Below are the code and all the weights of a small trained network. Each question names an input and a class and asks about switching units off, where a switched-off unit gives its printed mean instead of its output.

import numpy as np


def w(rows, s, z=0):
    codes = np.array(rows[::2]) - 128.0
    scale = np.full(codes.shape[1], s)
    scale[-1] = z or s
    return codes * scale


def norm(h):
    return h / np.sqrt((h * h).mean(-1, keepdims=True) + 1e-5)


def f(y):
    return y / 2 * (1 + np.tanh(0.7978845608 * (y + 0.044715 * y**3)))


def log_softmax(a):
    a = a - a.max(-1, keepdims=True)
    return a - np.log(np.exp(a).sum(-1, keepdims=True))


def net(x, mask):
    res = np.array(x, float).reshape(1, 7) / 4 @ E
    u = 0
    for l in range(3):
        y = f(norm(res) @ A[l][:, :-1].T + A[l][:, -1])
        res = res + np.where(mask[u : u + 5], y, B[l][:, -1]) @ B[l][:, :-1]
        u += 5
    return log_softmax(norm(res)[-1] @ U[:, :-1].T + U[:, -1])


A, B = {}, {}
E = w([
[145,87,112,151,152,188,148],'x0',
[94,181,93,104,70,145,100],'x1',
[108,148,161,74,120,117,209],'x2',
[73,145,123,119,88,119,139],'x3',
[120,111,160,200,91,63,114],'x4',
[141,179,66,130,87,101,166],'x5',
[153,103,114,52,2,123,158],'x6',
],0.0086)
A[0] = w([
[144,113,124,137,69,59,43,5],'0.n0',
[219,99,108,195,56,223,205,77],'0.n1',
[136,137,132,4,76,123,165,6],'0.n2',
[96,131,161,170,74,64,238,88],'0.n3',
[112,212,37,98,108,214,134,114],'0.n4',
],0.011,0.0031)
B[0] = w([
[130,142,152,163,79,123,68,176],'0.n0',
[75,3,107,73,145,118,72,232],'0.n1',
[168,149,191,45,88,98,198,248],'0.n2',
[93,123,102,187,139,88,197,220],'0.n3',
[95,213,74,77,191,87,97,254],'0.n4',
],0.014,0.0055)
A[1] = w([
[189,59,151,131,99,130,159,61],'1.n0',
[113,124,163,188,69,93,153,4],'1.n1',
[174,148,162,51,17,201,222,86],'1.n2',
[169,170,192,200,24,137,4,156],'1.n3',
[185,121,202,157,246,212,115,68],'1.n4',
],0.013,0.0017)
B[1] = w([
[73,151,51,137,155,165,84,166],'1.n0',
[123,151,95,194,156,145,150,186],'1.n1',
[151,111,226,58,150,9,132,232],'1.n2',
[132,159,106,226,38,104,72,230],'1.n3',
[165,139,250,113,181,194,123,253],'1.n4',
],0.017,0.0068)
A[2] = w([
[147,226,56,90,153,186,120,78],'2.n0',
[105,114,118,178,104,159,254,5],'2.n1',
[130,67,99,94,85,201,123,28],'2.n2',
[157,68,111,70,92,152,158,217],'2.n3',
[191,139,183,148,153,172,147,155],'2.n4',
],0.018,0.0016)
B[2] = w([
[80,187,88,65,99,189,125,212],'2.n0',
[121,108,93,141,153,170,249,193],'2.n1',
[155,62,77,113,166,152,66,167],'2.n2',
[172,103,139,160,125,78,97,195],'2.n3',
[160,120,164,132,118,208,134,254],'2.n4',
],0.02,0.0067)
U = w([
[151,56,83,133,141,116,48,107],'0',
[126,188,86,239,45,101,61,118],'1',
[107,131,79,182,153,125,241,5],'2',
[170,166,201,144,151,223,98,212],'3',
[74,246,47,64,119,175,97,17],'4',
[156,136,180,80,120,22,149,197],'5',
],0.014,0.0019)

Each question gives the input, the list of numbers given to net, and the class t.
The units are the neurons (one row each of A and B). Each row of codes is followed by its name. A weight is (code - 128) times the scale printed after its matrix; where a second scale follows, it is the last column's (A, B and U).
mask holds one flag per neuron, layer by layer. A switched-off neuron (its flag False) gives its mean, the last column of its row in B, instead of its output. The means were averaged over made-up inputs and are rounded, as every weight is.
A unit's drop is (log p(t) with every unit on - log p(t) with that unit switched off) / (log p(t) with every unit on - log p(t) with every unit switched off).
The circuit of an input: a set's keep is (log p(t) with only the set's units on - log p(t) with every unit switched off) / (log p(t) with every unit on - log p(t) with every unit switched off). Starting from the 12 units with the biggest drops (on a tie, the unit counted first), units are removed one at a time, each time the one whose removal leaves the highest keep (on an exact tie, the one counted first), for as long as the keep stays at least 0.8.
units of the circuit, in order: the units of the circuit, biggest drop first
top k neurons: the k neurons with the biggest drops, biggest first
k most important neurons of layer l: the k neurons of layer l with the biggest drops, biggest first
drop when u is switched off: that unit's drop, to one decimal
input [8,6,7,5,-8,-5,2], class 5: top 2 neurons => 0.n2, 1.n2
input [5,-8,1,7,-6,5,4], class 5: top 2 neurons => 0.n2, 1.n2
input [4,-6,0,-2,-4,5,-1], class 0: most important neuron of layer 0 => 0.n1
input [2,3,5,-1,3,8,0], class 2: top 3 neurons => 0.n3, 2.n1, 1.n2
input [7,1,-7,3,7,-5,5], class 1: top 2 neurons => 1.n3, 0.n0
input [1,-5,-7,6,0,8,-2], class 1: top 3 neurons => 0.n2, 1.n4, 0.n4
input [-2,1,0,-4,6,8,0], class 2: top 2 neurons => 0.n3, 2.n1
input [-4,1,-4,3,-6,-2,-5], class 4: units of the circuit, in order => 2.n0, 1.n2
input [3,2,0,1,4,7,-6], class 2: top 2 neurons => 2.n1, 0.n4
input [8,5,0,7,-5,-2,-8], class 4: top 2 neurons => 0.n4, 2.n0
input [8,-6,-8,-2,-7,-7,6], class 0: top 2 neurons => 0.n1, 2.n2
input [-6,0,-8,1,-2,0,-6], class 1: top 2 neurons => 1.n3, 0.n0
input [1,5,5,-2,-6,-3,1], class 5: top 2 neurons => 0.n2, 1.n2
input [-3,2,-1,6,5,-5,1], class 1: top 2 neurons => 0.n0, 1.n3
input [2,7,-4,1,-4,-5,-4], class 4: units of the circuit, in order => 0.n4
input [5,3,-6,0,-7,-7,3], class 4: top 2 neurons => 0.n4, 2.n0
input [8,-6,4,2,-7,-4,2], class 0: 2 most important neurons of layer 1 => 1.n0, 1.n1
input [-7,7,2,-7,-2,0,-1], class 4: drop when 0.n4 is switched off => 6.0
input [0,-5,0,8,-7,2,5], class 5: drop when 0.n2 is switched off => 0.4
input [2,1,0,5,-5,-5,-1], class 4: drop when 0.n4 is switched off => 0.5
input [3,-8,-3,3,5,-1,1], class 2: drop when 0.n3 is switched off => 0.3
input [-1,4,-1,-8,7,-7,-3], class 1: most important neuron of layer 1 => 1.n3
